M = 125  127  116  139  105  154  139  111  112  144
The entry just left of the largest entry is 105
The third entry from the left -> 116
Find the 2nd entry from the left.
A: 127

((122, 127, 135, 138, 108, 128, 123, 125, 125), (117, 127, 141, 139, 108, 125, 127, 133, 120), (115, 127, 146, 140, 107, 119, 127, 142, 127), (120, 124, 135, 138, 108, 121, 122, 135, 128), (118, 131, 142, 141, 108, 128, 130, 127, 119), (116, 127, 139, 140, 112, 121, 127, 134, 121), (119, 126, 137, 138, 110, 125, 126, 130, 124), (131, 128, 134, 138, 106, 129, 121, 124, 122), (121, 125, 134, 137, 109, 124, 123, 128, 125), (118, 125, 134, 138, 108, 122, 123, 135, 126), (118, 131, 140, 140, 108, 125, 129, 126, 121), (118, 128, 139, 140, 111, 125, 130, 131, 122), (124, 126, 135, 137, 109, 126, 122, 127, 124), (118, 139, 142, 152, 106, 122, 142, 122, 117))
The 1st entry in reading order is 122
What is the second largest entry?
A: 146
What is the second entry in reading order?
A: 127
What is the third entry in reading order?
A: 135
What is the entry just left of 112?
A: 140
The fifth entry in reading order: 108

[[123 131 135 130 131 127 131 129 129 130 127 144 123]
 [135 126 124 124 127 138 129 127 125 137 111 135 122]
 [112 130 131 129 131 123 131 127 125 132 133 113 144]
 [115 128 136 126 123 128 125 125 130 125 104 120 131]
 [112 131 127 122 129 139 126 131 126 123 126 146 138]
 [135 126 125 130 126 127 131 127 128 137 123 137 130]]
The last entry, reading row by row is 130
Which number is the 5th-last entry, reading row by row?
Answer: 128
Which number is the top entry of the column that holds the smallest entry?
Answer: 127
Which number is the top-right entry?
Answer: 123
Which number is the fourth entry in reading order?
Answer: 130
Which number is the entry directly above the largest entry?
Answer: 120
Which number is the entry directly above 115?
Answer: 112
Which number is the second entry on the main diagonal?
Answer: 126
The last entry in the row that holds the largest entry: 138
Which number is the entry directly below 132?
Answer: 125
Which number is the 3rd entry on the diagonal from the top-right corner?
Answer: 133
The top-left entry is 123
Which number is the third-last entry, reading row by row?
Answer: 123
The largest entry: 146
The first entry of the smallest entry's row -> 115
Which number is the second smallest entry?
Answer: 111
Which number is the entry directly below the largest entry?
Answer: 137
The bottom-left entry: 135
The entry just left of 111 is 137
The largest entry in the first row -> 144
The entry directly below the smallest entry is 126
Which number is the 4th-last entry, reading row by row?
Answer: 137
The entry directly below 136 -> 127
The smallest entry -> 104
The largest entry in the last column is 144

A =
139  126  113  133  119  119  122  134
127  117  125  138  121  126  116  135
127  131  130  124  131  128  132  125
129  132  129  127  131  130  131  128
141  126  110  132  117  116  123  133
124  124  130  127  127  126  127  125
125  123  128  126  125  123  127  123
146  120   99  128  108  100  122  126
127  126  128  127  126  125  128  126
126  113  124  142  118  125  112  137
131  128  124  129  126  126  127  129
126  127  129  124  128  124  131  122
125  130  131  122  130  127  133  122
112  130  145  112  138  130  142  109
129  123  121  122  121  114  130  119
The 2nd smallest entry is 100
Which number is the minimum?
A: 99
Which number is the third-last entry, reading row by row?
A: 114
Which number is the bottom-left entry?
A: 129
The 2nd entry on the main diagonal: 117
The second-last entry, reading row by row -> 130
Which number is the entry in the top-right corner?
A: 134
Which number is the bottom entry of the column that holds the smallest entry?
A: 121
Which number is the entry in the top-left corner?
A: 139
The fourth entry from the end, reading row by row: 121
Which number is the second entry on the diagonal from the top-right corner?
A: 116
Which number is the last entry of the largest entry's row?
A: 126
The smallest entry in the last column -> 109
The second entry in reading order -> 126
Which number is the entry directly below 146?
A: 127
The maximum -> 146
The entry in the bottom-right corner is 119
Which number is the entry just left of the smallest entry?
A: 120
The largest entry in the last column -> 137
The entry just right of the smallest entry -> 128
The third entry in reading order is 113
The entry directly above the largest entry -> 125
The entry directly below the smallest entry is 128
Which number is the 3rd smallest entry?
A: 108
